Below is a small trained network, with its code and all its weights. Each question gives an input and a class and asks what happens when units are switched off, that is, made to give their printed mean instead of their output.

import numpy as np


def w(rows, s, z=0):
    codes = np.array(rows[::2]) - 128.0
    scale = np.full(codes.shape[1], s)
    scale[-1] = z or s
    return codes * scale


def f(y):
    return np.maximum(y, 0)


def log_softmax(a):
    a = a - a.max(-1, keepdims=True)
    return a - np.log(np.exp(a).sum(-1, keepdims=True))


def net(x, mask):
    res = np.array(x, float).reshape(1, 4) / 4 @ E
    y = f(res @ A[0][:, :-1].T + A[0][:, -1])
    res = res + np.where(mask, y, B[0][:, -1]) @ B[0][:, :-1]
    return log_softmax(res[-1] @ U[:, :-1].T + U[:, -1])


A, B = {}, {}
E = w([
[59,88,73,250,57,253],'x0',
[17,188,137,216,140,10],'x1',
[46,2,73,46,142,96],'x2',
[147,35,234,204,238,156],'x3',
],0.0075)
A[0] = w([
[97,95,75,196,81,175,60],'neuron 0',
[131,108,95,82,167,90,117],'neuron 1',
[139,189,46,80,34,125,40],'neuron 2',
[148,128,121,72,175,100,68],'neuron 3',
[131,164,99,105,82,105,116],'neuron 4',
[180,101,130,99,128,216,140],'neuron 5',
[170,184,104,210,132,161,153],'neuron 6',
[168,147,158,75,157,48,244],'neuron 7',
[86,106,77,199,126,167,86],'neuron 8',
[58,89,101,198,89,157,130],'neuron 9',
[140,57,227,177,167,120,116],'neuron 10',
[162,129,185,114,206,87,216],'neuron 11',
[162,210,185,68,158,35,4],'neuron 12',
[158,85,175,148,226,145,37],'neuron 13',
[132,75,199,175,159,149,24],'neuron 14',
[162,64,99,63,107,174,98],'neuron 15',
[35,145,145,169,132,45,62],'neuron 16',
[24,55,81,108,161,75,82],'neuron 17',
[15,132,154,187,158,64,161],'neuron 18',
[172,68,118,105,91,161,125],'neuron 19',
[218,255,175,195,126,136,98],'neuron 20',
[103,152,120,157,68,180,66],'neuron 21',
[60,161,143,170,82,75,98],'neuron 22',
[112,31,50,92,160,83,105],'neuron 23',
[123,77,138,188,161,160,82],'neuron 24',
[96,179,121,141,105,181,71],'neuron 25',
[225,89,82,96,172,185,23],'neuron 26',
],0.0078,0.0015)
B[0] = w([
[107,119,160,75,107,152,230],'neuron 0',
[114,93,115,121,92,141,185],'neuron 1',
[91,181,82,110,223,99,218],'neuron 2',
[123,122,152,100,102,143,188],'neuron 3',
[108,137,58,103,169,128,174],'neuron 4',
[142,153,168,128,147,106,214],'neuron 5',
[135,107,137,124,96,99,199],'neuron 6',
[119,117,146,103,92,190,236],'neuron 7',
[107,112,144,93,101,154,222],'neuron 8',
[116,105,140,104,104,141,245],'neuron 9',
[82,156,55,118,181,117,243],'neuron 10',
[104,111,104,90,100,173,230],'neuron 11',
[75,105,152,94,79,170,236],'neuron 12',
[103,134,93,109,175,112,222],'neuron 13',
[80,152,96,109,162,115,212],'neuron 14',
[171,167,197,158,156,82,217],'neuron 15',
[142,198,191,130,136,148,227],'neuron 16',
[187,106,134,203,103,36,246],'neuron 17',
[164,169,181,143,160,138,255],'neuron 18',
[166,156,194,144,145,83,194],'neuron 19',
[159,29,98,165,80,1,235],'neuron 20',
[80,115,150,102,105,136,189],'neuron 21',
[137,155,160,151,148,122,205],'neuron 22',
[154,72,113,148,100,85,232],'neuron 23',
[83,125,106,97,139,126,207],'neuron 24',
[105,109,134,115,126,118,170],'neuron 25',
[145,172,164,130,168,118,215],'neuron 26',
],0.0093,0.0075)
U = w([
[201,219,249,149,140,138,54],'0',
[180,37,107,165,71,70,168],'1',
[71,165,29,91,183,150,123],'2',
[87,82,176,63,45,229,39],'3',
[173,132,122,148,100,175,253],'4',
],0.012,0.0048)

Each question gives the input, the list of numbers given to net, and the class t.
The units are the neurons (one row each of A and B). Each row of codes is followed by its name. A weight is (code - 128) times the scale printed after its matrix; where a second scale follows, it is the last column's (A, B and U).
mask holds one flag per neuron, in row order. A switched-off neuron (its flag False) gives its mean, the last column of its row in B, instead of its output. The means were averaged over made-up inputs and are rounded, as every weight is.
A unit's drop is (log p(t) with every unit on - log p(t) with that unit switched off) / (log p(t) with every unit on - log p(t) with every unit switched off).
The circuit of an input: a set's keep is (log p(t) with only the set's units on - log p(t) with every unit switched off) / (log p(t) with every unit on - log p(t) with every unit switched off). Starting from the 12 units with the biggest drops (on a tie, the unit counted first), units are removed one at a time, each time the one whose removal leaves the highest keep (on an exact tie, the one counted first), for as long as the keep stays at least 0.8.
circuit, biggest first: the units of the circuit, biggest drop first
k most important neurons: the k neurons with the biggest drops, biggest first
drop when u is switched off: that unit's drop, to one decimal
input [5,7,1,8], class 2: 4 most important neurons	neuron 10; neuron 14; neuron 24; neuron 15
input [2,-4,4,0], class 0: circuit, biggest first	neuron 15; neuron 19
input [-5,-5,-4,-8], class 2: circuit, biggest first	neuron 2
input [5,-7,-3,-7], class 0: circuit, biggest first	neuron 15; neuron 19
input [-1,5,4,4], class 0: 3 most important neurons	neuron 18; neuron 16; neuron 20
input [-7,5,2,1], class 3: circuit, biggest first	neuron 12; neuron 7
input [-2,1,4,5], class 2: 2 most important neurons	neuron 20; neuron 10
input [6,8,5,7], class 0: 2 most important neurons	neuron 18; neuron 16
input [5,1,-6,-7], class 2: 2 most important neurons	neuron 2; neuron 17
input [-8,-1,7,-6], class 3: 4 most important neurons	neuron 12; neuron 7; neuron 20; neuron 3
input [5,8,7,0], class 0: 2 most important neurons	neuron 16; neuron 18
input [-2,-6,6,-2], class 0: 2 most important neurons	neuron 15; neuron 20
input [-8,-5,6,8], class 2: 2 most important neurons	neuron 10; neuron 13
input [-4,-7,8,-4], class 1: circuit, biggest first	neuron 23
input [7,-5,-6,8], class 2: 2 most important neurons	neuron 10; neuron 14
input [-6,6,7,-5], class 1: 3 most important neurons	neuron 17; neuron 23; neuron 1
input [-7,5,-2,-5], class 3: 2 most important neurons	neuron 12; neuron 7
input [6,7,6,3], class 0: 2 most important neurons	neuron 18; neuron 16
input [7,-4,8,-5], class 1: 2 most important neurons	neuron 17; neuron 23
input [-5,-5,5,3], class 0: circuit, biggest first	neuron 15
input [0,-1,-7,-7], class 1: drop when neuron 4 is switched off	-0.1
input [-5,3,1,7], class 2: drop when neuron 10 is switched off	0.2
input [-3,-2,-6,-1], class 1: drop when neuron 20 is switched off	0.5
input [-3,-8,1,-1], class 0: drop when neuron 6 is switched off	0.0
